Below are the code and all the weights of a small trained network. Each question names an input and a class and asks about switching units off, where a switched-off unit gives its printed mean instead of its output.

import numpy as np


def w(rows, s, z=0):
    codes = np.array(rows[::2]) - 128.0
    scale = np.full(codes.shape[1], s)
    scale[-1] = z or s
    return codes * scale


def f(y):
    return np.maximum(y, 0)


def log_softmax(a):
    a = a - a.max(-1, keepdims=True)
    return a - np.log(np.exp(a).sum(-1, keepdims=True))


def net(x, mask):
    res = np.array(x, float).reshape(1, 5) / 4 @ E
    y = f(res @ A[0][:, :-1].T + A[0][:, -1])
    res = res + np.where(mask, y, B[0][:, -1]) @ B[0][:, :-1]
    return log_softmax(res[-1] @ U[:, :-1].T + U[:, -1])


A, B = {}, {}
E = w([
[77,117,139,228,114,108,136],'x0',
[38,123,149,74,83,134,180],'x1',
[134,143,201,98,167,92,137],'x2',
[55,186,65,107,249,130,130],'x3',
[137,127,79,125,2,193,84],'x4',
],0.012)
A[0] = w([
[145,161,150,170,121,111,97,157],'neuron 0',
[159,145,150,38,117,113,157,213],'neuron 1',
[107,108,197,139,102,177,80,158],'neuron 2',
[127,104,129,191,74,150,3,67],'neuron 3',
[162,158,172,32,99,72,109,146],'neuron 4',
[159,102,200,135,144,114,141,153],'neuron 5',
[124,153,120,97,111,118,124,69],'neuron 6',
[72,166,99,193,47,102,206,203],'neuron 7',
[82,98,134,189,133,128,198,216],'neuron 8',
[67,157,79,116,158,122,81,115],'neuron 9',
[197,86,121,131,66,127,85,100],'neuron 10',
[2,185,148,119,109,113,158,253],'neuron 11',
[138,139,102,24,165,145,125,210],'neuron 12',
[135,159,134,50,127,159,165,187],'neuron 13',
],0.011,0.003)
B[0] = w([
[152,47,177,158,133,59,143,166],'neuron 0',
[145,115,158,2,197,225,123,196],'neuron 1',
[119,154,108,127,107,133,149,180],'neuron 2',
[103,178,88,199,107,152,120,225],'neuron 3',
[172,97,135,85,188,211,118,194],'neuron 4',
[187,115,152,68,73,179,8,189],'neuron 5',
[84,64,103,125,105,67,199,144],'neuron 6',
[47,88,113,200,24,77,235,223],'neuron 7',
[140,50,134,108,98,110,185,200],'neuron 8',
[129,214,129,144,60,252,160,197],'neuron 9',
[127,215,158,164,109,135,108,227],'neuron 10',
[95,120,120,78,150,164,216,250],'neuron 11',
[138,212,66,64,163,189,99,209],'neuron 12',
[120,70,78,121,202,202,186,189],'neuron 13',
],0.007,0.013)
U = w([
[158,45,113,226,159,56,133,77],'0',
[85,55,174,105,160,132,142,113],'1',
[92,222,124,254,104,112,124,202],'2',
[171,116,219,118,114,96,79,144],'3',
[127,145,93,4,155,136,157,179],'4',
[37,133,182,123,150,83,111,3],'5',
[76,71,114,95,84,94,216,121],'6',
],0.0099,0.0032)

Each question gives the input, the list of numbers given to net, and the class t.
The units are the neurons (one row each of A and B). Each row of codes is followed by its name. A weight is (code - 128) times the scale printed after its matrix; where a second scale follows, it is the last column's (A, B and U).
mask holds one flag per neuron, in row order. A switched-off neuron (its flag False) gives its mean, the last column of its row in B, instead of its output. The means were averaged over made-up inputs and are rounded, as every weight is.
A unit's drop is (log p(t) with every unit on - log p(t) with that unit switched off) / (log p(t) with every unit on - log p(t) with every unit switched off).
The circuit of an input: a set's keep is (log p(t) with only the set's units on - log p(t) with every unit switched off) / (log p(t) with every unit on - log p(t) with every unit switched off). Starting from the 12 units with the biggest drops (on a tie, the unit counted first), units are removed one at a time, each time the one whose removal leaves the highest keep (on an exact tie, the one counted first), for as long as the keep stays at least 0.8.
units of the circuit, in order: the units of the circuit, biggest drop first
most important unit: the unit with the biggest drop
k most important neurons: the k neurons with the biggest drops, biggest first
drop when u is switched off: that unit's drop, to one decimal
input [4,2,5,8,8], class 6: units of the circuit, in order -> (neuron 11; neuron 7; neuron 1)
input [0,-6,6,-7,5], class 2: units of the circuit, in order -> (neuron 3)
input [4,-6,-7,5,-8], class 0: units of the circuit, in order -> (neuron 10; neuron 12)
input [-3,-8,-3,-4,-4], class 3: 2 most important neurons -> (neuron 7; neuron 5)
input [-2,8,4,-4,4], class 4: 2 most important neurons -> (neuron 1; neuron 4)
input [3,-2,7,-3,-3], class 3: units of the circuit, in order -> (neuron 5; neuron 11)
input [2,0,-8,4,-6], class 6: 2 most important neurons -> (neuron 8; neuron 10)
input [8,-6,-6,5,-7], class 0: 2 most important neurons -> (neuron 8; neuron 10)
input [0,6,-3,6,3], class 6: 2 most important neurons -> (neuron 7; neuron 1)
input [5,-6,-7,-3,-4], class 0: 3 most important neurons -> (neuron 9; neuron 0; neuron 12)
input [8,2,-4,7,3], class 6: 2 most important neurons -> (neuron 11; neuron 8)
input [1,-3,-2,4,2], class 2: 2 most important neurons -> (neuron 1; neuron 11)
input [0,-2,-3,-6,-7], class 3: 2 most important neurons -> (neuron 5; neuron 7)
input [-5,0,-6,-8,-3], class 3: most important unit -> neuron 11
input [-3,-8,7,-1,3], class 3: drop when neuron 11 is switched off -> 0.2
input [0,-4,-2,-3,-7], class 3: drop when neuron 3 is switched off -> 0.1
input [-3,5,-4,2,6], class 6: drop when neuron 5 is switched off -> 0.3
